Below is a small trained network, with its code and all its weights. Each question gives an input and a class and asks what happens when units are switched off, that is, made to give their printed mean instead of their output.

import numpy as np


def w(rows, s, z=0):
    codes = np.array(rows[::2]) - 128.0
    scale = np.full(codes.shape[1], s)
    scale[-1] = z or s
    return codes * scale


def f(y):
    return np.maximum(y, 0)


def log_softmax(a):
    a = a - a.max(-1, keepdims=True)
    return a - np.log(np.exp(a).sum(-1, keepdims=True))


def net(x, mask):
    res = np.array(x, float).reshape(1, 7) / 4 @ E
    y = f(res @ A[0][:, :-1].T + A[0][:, -1])
    res = res + np.where(mask, y, B[0][:, -1]) @ B[0][:, :-1]
    return log_softmax(res[-1] @ U[:, :-1].T + U[:, -1])


A, B = {}, {}
E = w([
[176,95,120],'x0',
[162,175,254],'x1',
[144,121,156],'x2',
[96,107,80],'x3',
[127,110,104],'x4',
[116,133,147],'x5',
[95,217,81],'x6',
],0.0078)
A[0] = w([
[80,181,208,149],'neuron 1',
[95,107,80,81],'neuron 2',
[196,228,72,171],'neuron 3',
[147,183,162,69],'neuron 4',
[175,101,226,247],'neuron 5',
[131,163,91,83],'neuron 6',
[159,71,141,200],'neuron 7',
[141,244,93,142],'neuron 8',
[133,150,98,80],'neuron 9',
[172,98,98,162],'neuron 10',
[134,203,88,129],'neuron 11',
[201,130,131,88],'neuron 12',
[125,190,105,119],'neuron 13',
[151,140,66,56],'neuron 14',
[138,187,73,121],'neuron 15',
[199,47,192,213],'neuron 16',
[188,95,190,165],'neuron 17',
[145,113,117,1],'neuron 18',
],0.011,0.0038)
B[0] = w([
[156,138,102,221],'neuron 1',
[115,81,93,175],'neuron 2',
[95,76,238,201],'neuron 3',
[147,92,173,172],'neuron 4',
[103,188,75,255],'neuron 5',
[108,81,172,151],'neuron 6',
[124,187,80,189],'neuron 7',
[90,68,180,209],'neuron 8',
[111,76,152,142],'neuron 9',
[91,140,92,170],'neuron 10',
[74,41,180,184],'neuron 11',
[111,158,144,148],'neuron 12',
[94,84,148,170],'neuron 13',
[156,88,164,159],'neuron 14',
[98,68,169,179],'neuron 15',
[75,254,80,233],'neuron 16',
[118,186,113,205],'neuron 17',
[129,118,124,129],'neuron 18',
],0.0081,0.0072)
U = w([
[173,136,114,1],'0',
[177,166,130,13],'1',
[145,139,127,134],'2',
[248,152,171,44],'3',
[149,79,183,113],'4',
[130,163,103,253],'5',
[151,138,98,150],'6',
[139,209,103,161],'7',
],0.013,0.0038)

Each question gives the input, the list of numbers given to net, and the class t.
The units are the neurons (one row each of A and B). Each row of codes is followed by its name. A weight is (code - 128) times the scale printed after its matrix; where a second scale follows, it is the last column's (A, B and U).
mask holds one flag per neuron, in row order. A switched-off neuron (its flag False) gives its mean, the last column of its row in B, instead of its output. The means were averaged over made-up inputs and are rounded, as every weight is.
A unit's drop is (log p(t) with every unit on - log p(t) with that unit switched off) / (log p(t) with every unit on - log p(t) with every unit switched off).
The circuit of an input: a set's keep is (log p(t) with only the set's units on - log p(t) with every unit switched off) / (log p(t) with every unit on - log p(t) with every unit switched off). Starting from the 12 units with the biggest drops (on a tie, the unit counted first), units are removed one at a time, each time the one whose removal leaves the highest keep (on an exact tie, the one counted first), for as long as the keep stays at least 0.8.
circuit, biggest first: the units of the circuit, biggest drop first
most important unit: the unit with the biggest drop
k most important neurons: the k neurons with the biggest drops, biggest first
drop of u: that unit's drop, to one decimal
input [7,2,2,7,-7,-2,-6], class 7: most important unit	neuron 16
input [-1,-6,3,-5,2,-1,1], class 4: circuit, biggest first	neuron 16; neuron 5
input [2,4,7,-7,-7,-6,8], class 4: circuit, biggest first	neuron 3; neuron 8
input [1,6,1,-5,-1,-2,1], class 7: circuit, biggest first	neuron 5; neuron 16
input [-1,7,8,-8,1,-7,2], class 7: circuit, biggest first	neuron 5; neuron 16
input [-2,7,4,-2,-2,0,1], class 7: 3 most important neurons	neuron 5; neuron 16; neuron 17
input [2,5,-4,4,5,8,5], class 4: drop of neuron 16	0.2
input [8,-8,-2,3,0,5,4], class 4: drop of neuron 14	0.1
input [8,5,1,3,4,-1,-5], class 7: drop of neuron 18	0.0
input [2,7,4,3,-5,-6,6], class 4: drop of neuron 3	0.2
